Below is a small trained network, with its code and all its weights. Each question gives an input and a class and asks what happens when units are switched off, that is, made to give their printed mean instead of their output.

import numpy as np


def w(rows, s, z=0):
    codes = np.array(rows[::2]) - 128.0
    scale = np.full(codes.shape[1], s)
    scale[-1] = z or s
    return codes * scale


def norm(h):
    return h / np.sqrt((h * h).mean(-1, keepdims=True) + 1e-5)


def f(y):
    return np.maximum(y, 0)


def log_softmax(a):
    a = a - a.max(-1, keepdims=True)
    return a - np.log(np.exp(a).sum(-1, keepdims=True))


def net(x, mask):
    res = np.array(x, float).reshape(1, 3) / 4 @ E
    u = 0
    for l in range(3):
        y = f(norm(res) @ A[l][:, :-1].T + A[l][:, -1])
        res = res + np.where(mask[u : u + 4], y, B[l][:, -1]) @ B[l][:, :-1]
        u += 4
    return log_softmax(norm(res)[-1] @ U[:, :-1].T + U[:, -1])


A, B = {}, {}
E = w([
[2,52,126,201,65,144,209,74,220,92,67],'x0',
[13,42,248,246,238,214,40,240,135,249,179],'x1',
[165,198,212,205,129,186,142,178,28,31,101],'x2',
],0.0068)
A[0] = w([
[156,140,158,64,168,2,127,173,37,162,223,42],'L0N1',
[167,109,52,125,145,88,69,62,229,129,112,115],'L0N2',
[112,91,81,166,125,177,161,154,156,121,43,3],'L0N3',
[106,73,82,132,162,42,26,194,194,167,63,101],'L0N4',
],0.0074,0.0068)
B[0] = w([
[158,225,157,77,175,52,12,216,206,103,87,243],'L0N1',
[159,213,126,168,173,126,190,66,123,119,117,253],'L0N2',
[113,117,153,139,62,131,58,229,195,87,70,149],'L0N3',
[132,166,125,157,118,209,108,18,66,154,176,252],'L0N4',
],0.011,0.0047)
A[1] = w([
[128,176,211,171,114,144,147,153,130,66,106,143],'L1N1',
[132,87,163,134,127,134,88,162,125,193,193,5],'L1N2',
[149,55,84,71,202,68,152,69,176,243,191,49],'L1N3',
[92,141,162,140,109,116,79,200,254,114,65,140],'L1N4',
],0.0094,0.0028)
B[1] = w([
[117,175,122,126,170,172,170,47,89,162,231,255],'L1N1',
[104,2,75,61,174,158,48,125,106,217,148,195],'L1N2',
[117,249,217,110,76,249,227,138,73,107,217,195],'L1N3',
[63,12,90,183,122,41,50,114,75,108,102,227],'L1N4',
],0.0093,0.0068)
A[2] = w([
[181,138,62,25,53,37,241,152,140,32,91,104],'L2N1',
[25,42,169,227,2,112,204,37,229,93,56,142],'L2N2',
[122,154,245,236,152,76,193,196,15,72,173,1],'L2N3',
[76,183,43,147,210,140,98,15,85,156,140,198],'L2N4',
],0.0086,0.0054)
B[2] = w([
[57,1,135,173,186,198,76,155,114,206,183,185],'L2N1',
[193,202,182,68,171,101,39,173,167,147,127,186],'L2N2',
[165,209,150,108,181,149,217,56,106,234,132,152],'L2N3',
[117,123,73,124,54,122,231,125,143,79,69,253],'L2N4',
],0.014,0.016)
U = w([
[55,2,123,133,173,214,98,110,113,214,181,157],'0',
[148,220,127,96,166,162,166,17,112,163,167,163],'1',
[196,187,157,38,190,126,37,203,190,176,102,176],'2',
[91,100,47,128,65,77,149,113,113,81,46,173],'3',
[227,69,214,220,34,79,142,186,68,39,224,10],'4',
[230,93,228,215,34,94,162,236,91,38,227,10],'5',
[179,14,231,199,35,68,184,208,144,48,174,10],'6',
],0.015,0.012)

Each question gives the input, the list of numbers given to net, and the class t.
The units are the neurons (one row each of A and B). Each row of codes is followed by its name. A weight is (code - 128) times the scale printed after its matrix; where a second scale follows, it is the last column's (A, B and U).
mask holds one flag per neuron, layer by layer. A switched-off neuron (its flag False) gives its mean, the last column of its row in B, instead of its output. The means were averaged over made-up inputs and are rounded, as every weight is.
A unit's drop is (log p(t) with every unit on - log p(t) with that unit switched off) / (log p(t) with every unit on - log p(t) with every unit switched off).
The circuit of an input: a set's keep is (log p(t) with only the set's units on - log p(t) with every unit switched off) / (log p(t) with every unit on - log p(t) with every unit switched off). Starting from all 12 units, units are removed one at a time, each time the one whose removal leaves the highest keep (on an exact tie, the one counted first), for as long as the keep stays at least 0.8.
circuit, biggest first: the units of the circuit, biggest drop first
unit that matters most: the unit with the biggest drop
top k neurons: the k neurons with the biggest drops, biggest first
top k neurons in layer l: the k neurons of layer l with the biggest drops, biggest first
drop when u is switched off: that unit's drop, to one decimal
input [7,5,-8], class 1: circuit, biggest first -> (L1N3, L2N1)
input [-1,6,-7], class 1: top 3 neurons -> (L2N1, L1N3, L0N4)
input [0,2,-5], class 1: top neuron -> (L1N3)
input [3,-2,3], class 3: top 3 neurons -> (L1N1, L2N4, L1N3)
input [2,0,2], class 3: top 2 neurons in layer 1 -> (L1N1, L1N4)
input [-2,-3,3], class 3: top 2 neurons in layer 2 -> (L2N2, L2N4)
input [-6,3,-1], class 2: top 2 neurons in layer 2 -> (L2N1, L2N4)
input [-5,3,-2], class 2: top 2 neurons -> (L0N1, L2N1)
input [-3,-2,-2], class 3: top 4 neurons -> (L2N2, L1N4, L0N1, L0N2)
input [-5,-5,4], class 0: top 2 neurons in layer 2 -> (L2N1, L2N2)
input [-5,3,3], class 2: top 4 neurons -> (L0N1, L2N1, L2N4, L0N2)
input [-5,-7,-6], class 0: top 2 neurons -> (L2N1, L1N1)
input [3,3,-3], class 3: top 2 neurons -> (L0N4, L2N4)
input [6,-8,-2], class 0: circuit, biggest first -> (L2N1)
input [6,-3,-7], class 1: top 2 neurons -> (L1N3, L0N2)
input [-3,-1,-1], class 3: top 2 neurons -> (L1N4, L2N2)
input [8,6,8], class 1: top 3 neurons -> (L1N1, L2N3, L2N1)
input [2,3,1], class 3: top 2 neurons in layer 2 -> (L2N1, L2N4)
input [0,-2,1], class 3: top 2 neurons -> (L1N3, L2N4)
input [5,-4,-1], class 2: unit that matters most -> L2N2
input [7,0,-8], class 1: top 2 neurons in layer 0 -> (L0N4, L0N2)
input [2,2,-4], class 1: top 3 neurons in layer 1 -> (L1N3, L1N4, L1N2)
input [-3,-6,-1], class 0: drop when L2N1 is switched off -> 1.1
